Here is a tiny trained network, its code and every weight. The questions are about switching its units off for an input and a class, where a switched-off unit gives its printed mean instead of its output.

import numpy as np


def w(rows, s, z=0):
    codes = np.array(rows[::2]) - 128.0
    scale = np.full(codes.shape[1], s)
    scale[-1] = z or s
    return codes * scale


def norm(h):
    return h / np.sqrt((h * h).mean(-1, keepdims=True) + 1e-5)


def f(y):
    return y / 2 * (1 + np.tanh(0.7978845608 * (y + 0.044715 * y**3)))


def log_softmax(a):
    a = a - a.max(-1, keepdims=True)
    return a - np.log(np.exp(a).sum(-1, keepdims=True))


def net(x, mask):
    res = np.array(x, float).reshape(1, 6) / 4 @ E
    u = 0
    for l in range(3):
        y = f(norm(res) @ A[l][:, :-1].T + A[l][:, -1])
        res = res + np.where(mask[u : u + 10], y, B[l][:, -1]) @ B[l][:, :-1]
        u += 10
    return log_softmax(norm(res)[-1] @ U[:, :-1].T + U[:, -1])


A, B = {}, {}
E = w([
[81,109,138,87,92,70,80,62,76,141,133,159],'x0',
[140,38,44,169,198,44,182,103,138,133,223,147],'x1',
[184,112,173,130,206,146,55,116,128,109,105,228],'x2',
[133,121,144,139,117,132,119,127,137,133,145,125],'x3',
[121,130,129,18,95,173,139,121,197,32,223,168],'x4',
[169,97,8,111,102,146,1,121,200,191,96,96],'x5',
],0.005)
A[0] = w([
[122,122,113,205,132,156,139,118,74,218,78,144,88],'0.n1',
[99,123,109,116,31,53,87,68,59,147,131,187,28],'0.n2',
[132,117,163,163,117,58,122,155,86,119,103,114,77],'0.n3',
[173,202,138,166,131,43,108,178,91,222,149,109,35],'0.n4',
[79,173,114,147,78,100,172,78,147,143,163,31,2],'0.n5',
[95,35,72,162,72,117,56,148,155,95,86,112,102],'0.n6',
[35,44,138,99,77,116,79,66,43,126,127,143,45],'0.n7',
[93,94,123,117,62,78,155,125,159,99,106,48,38],'0.n8',
[185,101,110,190,146,182,177,253,174,71,101,72,109],'0.n9',
[69,143,119,138,70,137,148,136,139,166,162,36,41],'0.n10',
],0.0052,0.0024)
B[0] = w([
[100,118,127,99,110,114,105,96,158,29,121,100,236],'0.n1',
[168,121,151,107,174,122,184,186,249,143,98,117,186],'0.n2',
[131,132,136,147,130,163,127,148,170,81,181,91,158],'0.n3',
[108,67,119,127,141,153,93,108,133,62,141,70,182],'0.n4',
[199,123,103,79,61,102,152,96,93,116,105,119,189],'0.n5',
[138,204,87,112,158,132,132,171,93,140,133,126,212],'0.n6',
[114,136,167,113,172,93,211,185,253,175,100,98,192],'0.n7',
[194,79,155,74,111,114,121,116,100,106,121,163,163],'0.n8',
[89,101,180,52,143,44,175,131,213,217,118,132,253],'0.n9',
[189,48,141,87,73,144,156,129,82,148,104,125,200],'0.n10',
],0.0062,0.0026)
A[1] = w([
[104,63,52,103,126,186,82,117,132,177,91,116,162],'1.n1',
[201,111,50,198,155,61,182,76,151,93,201,118,159],'1.n2',
[120,158,158,137,70,228,109,131,104,82,48,89,31],'1.n3',
[169,129,150,133,218,129,90,147,140,119,137,175,163],'1.n4',
[48,135,111,142,93,135,163,143,40,123,146,155,97],'1.n5',
[99,110,128,2,118,194,135,100,151,127,233,136,83],'1.n6',
[229,117,175,134,173,120,64,110,110,105,85,183,2],'1.n7',
[172,181,204,122,86,192,135,120,197,171,70,88,49],'1.n8',
[125,106,148,216,133,142,143,46,105,213,50,69,82],'1.n9',
[124,77,170,141,144,152,85,84,133,120,82,224,14],'1.n10',
],0.0054,0.00099)
B[1] = w([
[203,194,181,192,154,149,148,98,115,152,203,140,208],'1.n1',
[2,116,147,83,94,191,82,126,71,189,93,204,240],'1.n2',
[34,87,91,119,132,152,109,86,75,166,160,198,214],'1.n3',
[128,96,143,65,47,138,160,143,101,180,133,49,195],'1.n4',
[162,153,181,91,111,96,105,124,109,154,112,74,132],'1.n5',
[83,81,103,177,181,148,52,185,150,99,71,35,242],'1.n6',
[143,72,113,88,80,164,226,61,121,114,134,89,165],'1.n7',
[63,76,81,120,155,85,132,136,119,180,150,172,252],'1.n8',
[115,92,129,111,158,150,117,197,203,19,137,130,177],'1.n9',
[193,88,138,137,39,111,157,125,135,126,126,93,154],'1.n10',
],0.0065,0.0036)
A[2] = w([
[88,90,123,171,129,103,79,125,198,3,93,61,110],'2.n1',
[161,56,80,131,144,150,130,179,90,31,97,79,213],'2.n2',
[164,142,167,128,134,50,140,136,236,145,110,146,94],'2.n3',
[118,34,116,208,193,59,134,99,116,167,103,107,159],'2.n4',
[195,53,192,113,193,188,158,44,203,119,100,194,121],'2.n5',
[99,160,214,120,171,118,138,146,62,66,219,158,98],'2.n6',
[133,171,65,77,115,147,38,93,214,151,171,79,252],'2.n7',
[78,136,226,103,131,89,184,122,94,127,155,45,125],'2.n8',
[136,142,161,101,106,27,43,71,87,96,125,142,113],'2.n9',
[74,189,153,115,60,153,102,97,162,136,56,201,123],'2.n10',
],0.0053,0.0023)
B[2] = w([
[124,168,145,132,211,194,124,172,116,53,87,93,193],'2.n1',
[142,143,160,90,83,173,93,65,90,83,94,126,190],'2.n2',
[138,91,103,150,219,102,169,180,173,140,199,133,153],'2.n3',
[65,171,158,76,100,181,106,172,163,90,150,155,193],'2.n4',
[115,142,56,73,74,51,157,165,128,134,90,50,165],'2.n5',
[170,194,79,187,124,115,91,116,109,130,115,127,175],'2.n6',
[159,172,202,207,144,81,186,103,86,68,119,156,255],'2.n7',
[242,144,72,186,159,136,62,97,176,169,140,145,234],'2.n8',
[139,73,68,123,170,122,157,231,253,125,102,121,120],'2.n9',
[63,88,62,148,169,118,157,166,150,188,246,151,161],'2.n10',
],0.0065,0.0048)
U = w([
[19,82,106,114,123,154,106,132,74,191,177,210,255],'0',
[98,135,150,129,161,184,85,150,116,6,93,91,120],'1',
[129,116,134,106,172,59,179,192,215,169,121,112,113],'2',
[200,86,114,68,21,113,164,91,78,150,103,84,42],'3',
[221,227,110,218,151,114,101,92,98,149,167,166,93],'4',
],0.014,0.0013)

Each question gives the input, the list of numbers given to net, and the class t.
The units are the neurons (one row each of A and B). Each row of codes is followed by its name. A weight is (code - 128) times the scale printed after its matrix; where a second scale follows, it is the last column's (A, B and U).
mask holds one flag per neuron, layer by layer. A switched-off neuron (its flag False) gives its mean, the last column of its row in B, instead of its output. The means were averaged over made-up inputs and are rounded, as every weight is.
A unit's drop is (log p(t) with every unit on - log p(t) with that unit switched off) / (log p(t) with every unit on - log p(t) with every unit switched off).
The circuit of an input: a set's keep is (log p(t) with only the set's units on - log p(t) with every unit switched off) / (log p(t) with every unit on - log p(t) with every unit switched off). Starting from the 12 units with the biggest drops (on a tie, the unit counted first), units are removed one at a time, each time the one whose removal leaves the highest keep (on an exact tie, the one counted first), for as long as the keep stays at least 0.8.
units of the circuit, in order: the units of the circuit, biggest drop first
unit that matters most: the unit with the biggest drop
top k neurons: the k neurons with the biggest drops, biggest first
k most important neurons of layer l: the k neurons of layer l with the biggest drops, biggest first
input [4,-3,-6,7,-7,-4], class 1: unit that matters most -> 1.n9
input [4,7,2,-3,3,8], class 4: top 4 neurons -> (1.n1, 2.n7, 1.n8, 1.n3)
input [8,6,-7,7,7,-8], class 2: units of the circuit, in order -> (0.n7, 1.n3)
input [6,0,-7,2,4,8], class 4: units of the circuit, in order -> (2.n7, 1.n1)
input [-6,-8,-6,4,6,8], class 0: top 2 neurons -> (1.n3, 1.n8)
input [-6,6,-5,1,3,6], class 0: 2 most important neurons of layer 0 -> (0.n7, 0.n2)
input [7,0,-6,-6,-7,8], class 4: top 3 neurons -> (1.n1, 0.n6, 1.n6)
input [7,-1,6,7,-7,-6], class 1: 2 most important neurons of layer 1 -> (1.n9, 1.n1)
input [2,-1,8,-6,-7,4], class 3: top 2 neurons -> (1.n7, 1.n6)
input [2,-3,-4,-6,1,-4], class 3: 2 most important neurons of layer 0 -> (0.n5, 0.n10)
input [8,-2,-6,0,5,6], class 2: units of the circuit, in order -> (0.n7, 0.n2)
input [-3,-1,-8,-3,6,-3], class 3: top 4 neurons -> (0.n5, 0.n10, 1.n9, 0.n1)
input [6,2,5,6,-6,-6], class 1: top 2 neurons -> (0.n9, 0.n4)
input [8,3,0,-7,6,-2], class 2: units of the circuit, in order -> (0.n7)
input [-6,2,8,4,-5,-6], class 3: 2 most important neurons of layer 1 -> (1.n7, 1.n4)
input [-4,-1,8,1,-8,6], class 1: top 2 neurons -> (1.n9, 0.n1)
input [8,-1,4,-1,7,-2], class 2: top 2 neurons -> (0.n7, 0.n2)
input [2,6,2,-1,-6,8], class 4: 3 most important neurons of layer 1 -> (1.n1, 1.n6, 1.n8)
input [-6,-2,-6,3,0,-7], class 4: 2 most important neurons of layer 2 -> (2.n8, 2.n5)
input [-2,-2,-1,8,-3,5], class 4: units of the circuit, in order -> (1.n1)
input [4,-6,6,-7,2,-4], class 0: 3 most important neurons of layer 0 -> (0.n8, 0.n10, 0.n9)
input [6,0,7,2,2,4], class 3: top 3 neurons -> (1.n7, 0.n9, 1.n4)
input [-5,6,-5,-2,-6,-5], class 0: top 2 neurons -> (1.n2, 1.n6)
input [-2,4,1,-8,3,-4], class 0: top 2 neurons -> (1.n2, 1.n1)
input [8,3,3,-6,-8,0], class 1: 3 most important neurons of layer 0 -> (0.n9, 0.n4, 0.n1)
